Here are made-up elements, facts about them, and rows of numbers that follow some of those facts. Name the element behind each unnamed row.

How the elements are related:
π(plasitur, molen); π(klodrur, gogum); π(stelel, klelu)
π(regrafle, stavek); π(motim, brudan); π(klodrikle, pogu)
π(stavek, flidal); π(braple, rulok); π(klibok, braple)
π(vumikel, kloplek); π(truli, zomal); π(guke, flupar)
π(skenis, fikun); π(bobrar, mozar); π(pulesek, dapan)
π(brudan, veplevek); π(dodin, piplur); π(flupar, toti)
π(molen, rumun); π(zuplon, drigis); π(mudrak, skenis)
π(samel, nozos); π(gruvon, tesel); π(zogopu, klodrikle)
π(kodon, fupe); π(feskim, bobrar); π(valu, vomok)
π(tude, gruvon); π(gakli, skegil); π(kloplek, pagre)
π(guvem, kluruk); π(drigis, skoskel); π(badraval, skestas)
π(vomok, pulesek); π(rulok, gristus); π(drabrek, stifider)
π(kaskamak, drakla); π(nadrom, badraval); π(mozar, skufum)
π(dribo, februk); π(stifider, grukun); π(dotradror, tude)
π(virigra, skudazok); π(pagre, dribo); π(druzor, feskim)
π(rumun, maskor); π(fikun, zuplon); π(sevo, virigra)
π(piplur, valu); π(sugor, zerosar); π(bigraflus, lodin)
π(suzak, lagi); π(tesel, klodrur); π(toti, druzor)
Ξ(skikotrur, 852); Ξ(plasitur, 920); Ξ(rador, 920)
Ξ(klodrur, 920); Ξ(zomal, 852); Ξ(veplevek, 920)
Ξ(konon, 669); Ξ(stelel, 920); Ξ(rafe, 669)
Ξ(regrafle, 920); Ξ(skestas, 669); Ξ(vako, 669)
Ξ(brudrutril, 920); Ξ(skudazok, 669); Ξ(grukun, 920)
Ξ(motim, 852); Ξ(klodrikle, 669); Ξ(skasa, 920)
Ξ(stavek, 920); Ξ(braple, 852); Ξ(kluklal, 920)
Ξ(gredi, 852); Ξ(dobrek, 920); Ξ(klibok, 852)
Ξ(nozos, 852); Ξ(tridror, 920); Ξ(vumikel, 852)
Ξ(truli, 920); Ξ(guke, 852); Ξ(feses, 920)
Ξ(skenis, 920); Ξ(fudugus, 852); Ξ(bobrar, 920)
Ξ(dapan, 920); Ξ(pulesek, 669); Ξ(brudan, 920)
Ξ(skufum, 920); Ξ(dodin, 920); Ξ(flupar, 852)
Ξ(dralek, 852); Ξ(molen, 669); Ξ(pogu, 920)
Ξ(klelu, 920); Ξ(naste, 920); Ξ(zuplon, 669)
Ξ(mudrak, 920); Ξ(kalak, 852); Ξ(klukla, 920)
Ξ(samel, 920); Ξ(gruvon, 920); Ξ(zogopu, 669)
Ξ(kodon, 852); Ξ(fotubra, 852); Ξ(feskim, 852)
Ξ(fupe, 920); Ξ(trosti, 669); Ξ(valu, 852)
Ξ(maskor, 669); Ξ(fotar, 852); Ξ(tude, 920)
Ξ(gakli, 852); Ξ(kloplek, 852); Ξ(suzo, 669)
Ξ(guvem, 920); Ξ(drigis, 920); Ξ(badraval, 852)
Ξ(vomok, 669); Ξ(skoskel, 920); Ξ(dapli, 920)
Ξ(rulok, 852); Ξ(flidal, 852); Ξ(drabrek, 852)
Ξ(kaskamak, 669); Ξ(zerosar, 669); Ξ(gogum, 920)
Ξ(temik, 852); Ξ(plabis, 920); Ξ(supil, 920)
Ξ(nadrom, 920); Ξ(mozar, 852); Ξ(plefur, 852)
Ξ(dribo, 852); Ξ(stifider, 920); Ξ(zasa, 669)
Ξ(dotradror, 669); Ξ(virigra, 852); Ξ(serek, 920)
Ξ(pagre, 669); Ξ(motal, 852); Ξ(sisku, 920)
Ξ(skegil, 852); Ξ(nobok, 669); Ξ(miplek, 920)
Ξ(kogo, 920); Ξ(druzor, 669); Ξ(rumun, 669)
Ξ(gristus, 852); Ξ(fikun, 852); Ξ(braplum, 669)
Ξ(sevo, 920); Ξ(kluruk, 920); Ξ(piplur, 852)
Ξ(sugor, 852); Ξ(dustu, 852); Ξ(lagi, 920)
Ξ(bigraflus, 920); Ξ(suzak, 852); Ξ(testal, 669)
Ξ(gebil, 920); Ξ(lodin, 852); Ξ(tesel, 852)
Ξ(toti, 852); Ξ(drakla, 852); Ξ(skivo, 920)
Ξ(februk, 920); Ξ(skada, 852); τ(skikotrur, fudugus)
τ(skikotrur, pulesek); τ(plasitur, dodin); τ(rador, miplek)
τ(rador, fotubra); τ(konon, kloplek); τ(konon, fupe)
τ(stelel, fotubra); τ(rafe, lagi); τ(rafe, nobok)
τ(rafe, serek); τ(brudrutril, rador); τ(brudrutril, kogo)
τ(brudrutril, pogu); τ(brudrutril, dralek); τ(stavek, flupar)
τ(kluklal, plasitur); τ(kluklal, dodin); τ(gredi, miplek)
τ(gredi, kluklal); τ(dobrek, kluklal); τ(tridror, motal)
τ(feses, mozar); τ(skenis, vako); τ(skenis, kluklal)
τ(fudugus, zerosar); τ(fudugus, kluklal); τ(pulesek, samel)
τ(pulesek, fudugus); τ(pulesek, kluklal); τ(flupar, trosti)
τ(dralek, gredi); τ(dralek, guvem); τ(dralek, dodin)
τ(pogu, klukla); τ(pogu, miplek); τ(pogu, kalak)
τ(klelu, fotubra); τ(klelu, temik); τ(naste, kloplek)
τ(naste, dodin); τ(naste, sisku); τ(kalak, braplum)
τ(kalak, miplek); τ(kalak, temik); τ(klukla, plasitur)
τ(klukla, kluklal); τ(gruvon, skada); τ(gruvon, zerosar)
τ(fotubra, klukla); τ(fotubra, plabis); τ(feskim, miplek)
τ(trosti, kogo); τ(trosti, kalak); τ(valu, kalak)
τ(valu, kluklal); τ(fotar, samel); τ(fotar, kalak)
τ(fotar, vako); τ(fotar, kluklal); τ(tude, gakli)
τ(gakli, plasitur); τ(kloplek, samel); τ(kloplek, kluklal)
τ(suzo, miplek); τ(suzo, kaskamak); τ(suzo, plabis)
τ(guvem, fupe); τ(guvem, plabis); τ(guvem, pulesek)
τ(badraval, lagi); τ(badraval, dobrek); τ(skoskel, lagi)
τ(dapli, rador); τ(flidal, testal); τ(flidal, naste)
τ(flidal, tesel); τ(flidal, kluklal); τ(drabrek, sisku)
τ(kaskamak, valu); τ(kaskamak, motal); τ(zerosar, samel)
τ(temik, dodin); τ(supil, nobok); τ(supil, fotubra)
τ(plefur, valu); τ(plefur, dodin); τ(dribo, plasitur)
τ(dribo, dodin); τ(serek, pulesek); τ(pagre, dodin)
τ(pagre, fotubra); τ(motal, dobrek); τ(sisku, kalak)
τ(nobok, testal); τ(nobok, zerosar); τ(rumun, pogu)
τ(rumun, sugor); τ(sevo, plasitur); τ(sevo, fudugus)
τ(sevo, dribo); τ(kluruk, rador); τ(kluruk, gebil)
τ(piplur, valu); τ(piplur, kloplek); τ(piplur, fotar)
τ(piplur, kluklal); τ(sugor, kluklal); τ(lagi, dodin)
τ(suzak, kogo); τ(suzak, druzor); τ(suzak, kaskamak)
τ(suzak, serek); τ(suzak, sugor); τ(suzak, supil)
τ(testal, kloplek); τ(testal, kluklal); τ(gebil, kogo)
τ(gebil, samel); τ(gebil, klelu); τ(tesel, skada)
τ(tesel, dobrek); τ(skivo, temik); τ(skada, klukla)
τ(skada, kluklal)

Named rows:
kodon: [ 0  4 -4  6  4 -9 -6 -6 -1  7  5 -5 -8 -3  5 -2  1 -3  7  6 -8  2  0  5
 -5 -2 -2  8]
stifider: [  1   3   1   5   4   0  -5  -8   1   2   8  -5 -11  12   5   1   0 -11
   6  12 -12   4   4   8  -5   0  -6   4]
tesel: [  4  11   0   5  -5 -11   3  -4  -4  -1  -6  -4  -7  -9   7   2   0  -1
   1   4   0  -5  -4  12  -6  -8  -6   3]
vumikel: [  0   5  -3   6   5  -8  -5  -9  -1   8   5  -6  -9 -10   4  -3   0  -5
   7   7 -11   5  -2   1  -3  -1  -2   7]
suzak: [  2   7   0   6   1  -3  -6  -3  -4   6  -6   1  -7 -10   5  -4   1  -2
   5   8  -1   0  -3   6  -6  -2  -2   5]
bigraflus: [  2   2   1   5   5   1  -5  -8   0   3   8  -5 -12  13   5   1   0 -10
   6  11 -13   4   4   9  -5   2  -6   6]
kloplek: [  2   9   1   5   2   2   6 -14  -6   8 -13   5  -9 -25   4  -9  -1  -1
  12   6 -16   9  -2   3   0  -7  -4   4]
mozar: [ -1   6  -3   8   1 -11  -7  -4   0   6   8  -1  -8   5   6  -3   0  -1
   8   9  -9   4  -1   0  -5  -3  -2  10]
dotradror: [-1  1 -6  8  0 -4 -3 -8  1 -1  7 -9 -8  5  5  0 -2 -9 12  5  0  3  2 14
 -5  0 -2  5]
valu: [  7   2   0   0   0   2  -5 -16   1   9 -10   6  -2   2   1  -5  -2  -2
   1   7   0  -3  -4   5   0 -16   2  11]
flidal: [  3   4   0   5   1   3   0  -3  -5   8  -6   2  -8 -10   5  -4   0   5
   4   5  -4   4   0   8  -5  -6  -2   8]
zomal: [ 1  2 -3  5  5 -7 -5 -3 -4  9  8 -5 -8 -3  5 -2  1 -2  6  6 -6  4  1  5
 -5 -1  0  9]
skikotrur: [  3   6   1   7   2  -1  -2  -1  -6   9  -6   2  -7 -10   6  -5   1   0
   6   7   1   2   2   7  -7  -3   1   6]
dobrek: [  5   2   5   2   0  15   4  -6  -3   3  -5   7 -11   6   6  -1  -2   4
   5   8 -11   6   6  12  -3  -6  -8   6]
zasa: [ 0 -2 -5  8  2  0 -4 -5 -2  3  8 -7 -7  4  5 -2 -2 -6 11  5  2  6  5 13
 -5  4  0  7]
fupe: [  3   0   2   4   6   3  -4  -4  -2   5  10  -5 -11  12   6   0   0  -8
   5  11 -10   5   5   9  -5   3  -3   6]
nobok: [ 2  2  0  9  0  5 -2 -3 -5  1 -5  0 -6 -3  7 -5 -1 -4 10  6 10  4  7 15
 -8  3  1  3]

Which element is each row?
No name comes twice in this set of rows, the named rows included.
[ -1   0  -3   4   5   1  -9  -4   3   3   0  -3 -14  14   5   2   1  -9
   7   8 -18   3   7  14  -4   2  -9   4] -> drigis
[  3   2   1   7   0   9   0 -16   0   1 -11   7  -2   5   6  -7  -2  -4
   9   6  10   1  11  13  -7 -10   5   5] -> pulesek
[  3   6   0   4   2   3   2  -5  -5   7  -8   6  -8 -10   6  -5   0   7
   6   3  -5   4   4   8  -4  -8  -1   8] -> fudugus
[  4   0   4   2   0  18   2  -5   0   3  -1   5 -13  -3   4   4  -2   6
   2   9  -9   7   1  12  -5  -5  -8   6] -> klukla
[  6  -2  -1   7  -4   2  -6   1  -7   6  -5  -2  -4   4   4  -9  -2 -11
  13   8   9   2  -6  16   0   5  -2   6] -> trosti
[  3   0   3   9  -2   0  -6   2  -2  14   1   0 -11 -22   1  -1   1  -1
   3  12   6   3 -10  15 -11  -8  -3   8] -> temik
[  3   1   2   5   7   3  -3  -5  -3   6   9  -7 -12   5   5   0   0  -9
   8  12 -12   7   3   7  -5   5  -4   4] -> februk
[ 2  9  1  9 -4 -7 -8 -1 -3  5 -5  5 -7  2  5 -7  0 -3  9 13 -3  0 -6  4
 -4 -4 -3  6] -> flupar
[  6   1   4   1  -1  11  -8   2  -4   2  -3  -1 -10   4   3  -1  -3  -5
   1  12  -4   1  -7   8   0   8  -8   5] -> pogu
[ -1   9   0   7  -5  -4 -11   2   1   2   0   7  -7   5   5  -4  -3   6
   6  13  -4   1 -10  -3  -3  -1  -6   9] -> feskim
[  3   4  -1   3   1   6   0  -4  -4   6  -7   5  -7 -13   5  -1  -1  11
   3   3  -5   5   1   6  -3  -6  -4   9] -> skada
[  1   1   0   2   0  11  -4  -6   3   1 -12   6 -13   7   4   0   0  -2
   6   7 -20   3   6  16  -2  -6 -12   3] -> skenis
[ 3  2  0  9  0  4  0 -4 -6  3 -7  1 -5  1  8 -8 -1 -6 13  6  7  4  9 16
 -7  0  0  3] -> zerosar
[  4  -2   5   4  -2  16   4  -5   1   8   2   5 -15  -6   2   3  -1   5
   2  13  -8   8  -1  19  -8 -14  -8   8] -> kluklal

The same elements again, as new rows of numbers:
Named rows:
tesel: [ 11   5 -10   1   5  -8   3  -1   0  15  -9  -7  -4  12 -15  -8   8  -5
  -5  10   9  -1   1  -1   6  25  -1  -8   5  19  10  21   7   9]
plasitur: [  9  -2  11   7  -3 -17  10   6  -7  15  15  16  -5   9   7   2   5  -5
  20  30   0  -5 -17  16   2   0  -9   5  10  15 -32  -3  -1   2]
serek: [  7   6   8  -7 -11   1 -17  -4 -10  15  -2   1   0  -7  15   3   6 -13
 -10  12   1   8  -1 -10  -4  13  -1   0  13  10 -19   7  -5  -9]
suzak: [ 11   0  -7 -13   5  -9  -7 -24   9  -9 -27 -30 -14   7  -4  -9   6 -15
   0   4 -10  23  26 -18  -2  14   6   5  -2  27  25  10  -7  -1]
lagi: [  0   5   4   1   0   3  -9   2 -10  26  12  11  -1   2   6   8   7  -2
  -2  11   1   0  -3 -14 -13   8  -3  -4  13  11 -27  11 -12   0]
zuplon: [-22  -8   4  -6   5  -2   3   4   2  -7   9   7   5 -18  -3  -4  -5   7
  -6 -22  -6  -8   1   3  -7 -16 -11   0   4 -10  10  -1   8   4]
piplur: [ 13   4 -16   7   9  -1  18   0   8  -8 -23 -11  -4  17 -15 -23   6  -9
  -2   2  19   2  14  -6  18  23   7  -5   6   8  19   3  -9  14]
kloplek: [ 16  12 -11  13   5  -7   3  -3  -7  14   1  10   0   8 -19  -4   1  -1
   0  16   3  -7  -4   5  16  16   3  -4   1   4  -1  16   6   2]
vumikel: [ -5  14   2  -8  -4  -3   0  -7  17  -1   6  -6   3   0 -10   6   2   6
  -3  -4  -4   1  -7  16   7 -16  -8   6 -10  -9  22   7   9   2]
regrafle: [-13   4  12 -13  -6   9   6   1  15  -1   1  -1   7  -1  13  13   9   2
  -6  -6  -7   5  -7  13  -2 -21  -7  13   8 -11  -2  -9  -8   9]
guke: [ -5  12   5  -8  -2  -1   0 -17  19   1   6  -4   2   3 -11   8   1  10
   0  -6 -13   5   1  12   2 -18  -6   8 -11  -5  23   7   8   9]
skenis: [  1 -13  -7   2   1   9   7  10   0   3 -11   2  -7  18   9  -3  10 -11
   8   3   7   1   3  -3  10  20   3   1  12  12   0  -6 -17  12]
brudan: [-13   1   9  -8 -12  14  -1   7   9   1   4  -2   5  -2  11  11   7   6
  -8 -10   1   4  -6   7  -2 -12  -4   6   1 -13   1  -9  -4   3]
toti: [ -7  12  -3  -4   2   5   0 -13  18   6  10   0   3   6 -13   6   0  15
  -1 -11  -7   4  -1   5  -2 -18  -2   2 -12  -6  18   9   7   5]
nobok: [ -1  -4   1  -4   1 -13 -12  -4 -16   3  -2  12  -2 -15  -2 -18  -2 -11
  -7  -1  -2  -5  10  -9  -1  15  -8   1  19  14  -2   9   5  -3]
zerosar: [  3  -2   3   8   5 -11 -15  -6 -15  12  11  26   3 -16  -7 -10  -9   5
  -1  -2   3 -14   8  -9 -12  16  -1  -1  18   7 -15   5  12   3]
gebil: [ 10 -10   0   2  -5   2  -5   2  -7 -11 -10 -10  -8   2  15   0  -4 -11
  11  11   1   8   5 -13  -1   2   6   2  -6   6 -11 -14 -11 -11]

Which element is each row?
No name comes twice in this set of rows, the named rows included.
[ -7 -11  -9  -5 -16   2  -3   5  -1  -3   3  12  -9  20  10 -27   5 -15
  26  13   6   7  -3  -7  30   8 -17  19   7  12  10  -9 -26   2] -> sevo
[  8 -13   5  -1  -9   1  -4   1  -4 -19 -10 -14  -8   0  20   4  -5  -7
  13   5   1  11   7 -13  -5  -6   6   1 -10   4  -7 -15 -10 -15] -> dapli
[ -6  16  -5   1 -12  16 -13  -2  11   1   9   1  13   1 -12   2  -6  15
  -8 -16  10  -3  -4  -1   9  -8  -2   0 -15 -24  24   3   9  -5] -> drakla
[ 11   7  14   6   0   1  -4  -4  -7  18  14  17   4   0   6   9  -3   5
   3  12   0  -1   1 -11 -13  -1   4  -3  11  -2 -38  -5  -7  -2] -> fupe
[ 15  16   8   2   7 -10   7  -4 -16  14  10  22   5  -1   8   7   0 -13
  -6  32 -13  -2 -12  15   8  -4   6   8  18  -1 -45   3  -5  -8] -> samel
[  8  -3   6  -5 -12  -1 -14  -2  -8   0  -9  -9  -5  -3  18  -2   3 -13
  -1  11   5  12   6 -17  -6  10   2   1   7  10 -14  -2 -10 -12] -> supil
[ -5  20   2   0   1   2  -2 -12  14  10  17   2   9   0 -12  14  -3  18
  -5  -8  -9   0  -3  10  -6 -22  -4   2 -13 -12  10   9  11   3] -> mozar
[ 25   2 -18  18  21  -3  12  -1  -8  -4 -11  -6   0   7 -16   7 -11  -2
   2  12  -7  -2  -2   9   9   6  25  -7  -9  -2  -6   2  11  -5] -> kalak
[  7  18   4   4   5 -19  22  -3  10  -3   9   5  -1  11 -20 -24   1  -1
  16  23  10   0   1  10  17 -11 -15   6  -2   7  -3   4  -7  -2] -> gakli
[  2  -7 -11  -5   5  -2 -17  -4 -24  -9 -17   9  -1 -23   4  -9  -9 -24
 -19  -3 -16  -4  -1   2  16  15  12   7  11  -1   8   3  13 -10] -> kaskamak
[ -1 -19  -6  -4  10  -4  -7  -3 -11 -24 -19  -7  -9 -12   1 -19  -9 -15
   3  -9  -6   4  21 -18  -5  11   7   0   3  10  12  -7  -3  -6] -> suzo
[  7 -14 -12  14  26  -7  11   8 -21  -8  -4  13  -1 -13  -8   0 -15  -4
  -2  -1 -16 -13  -1  13   2   2  19  -6   2  -6 -14  -6  13   2] -> braplum
[ -2 -12   0  -3 -10   3  -2  10  -2   6  -6  -4 -13  10  10  -9  14  -9
   8   7  12   4   2 -10  -1  20 -10  -2  13  21   1   2 -12   8] -> gruvon
[  6 -10 -10  11  11   7  14  12 -11   6  -5   6  -2  12   4  11   1  -5
   2   9  -5  -5 -10  10   7   5  18  -2   6  -5 -19  -8  -8   5] -> sisku

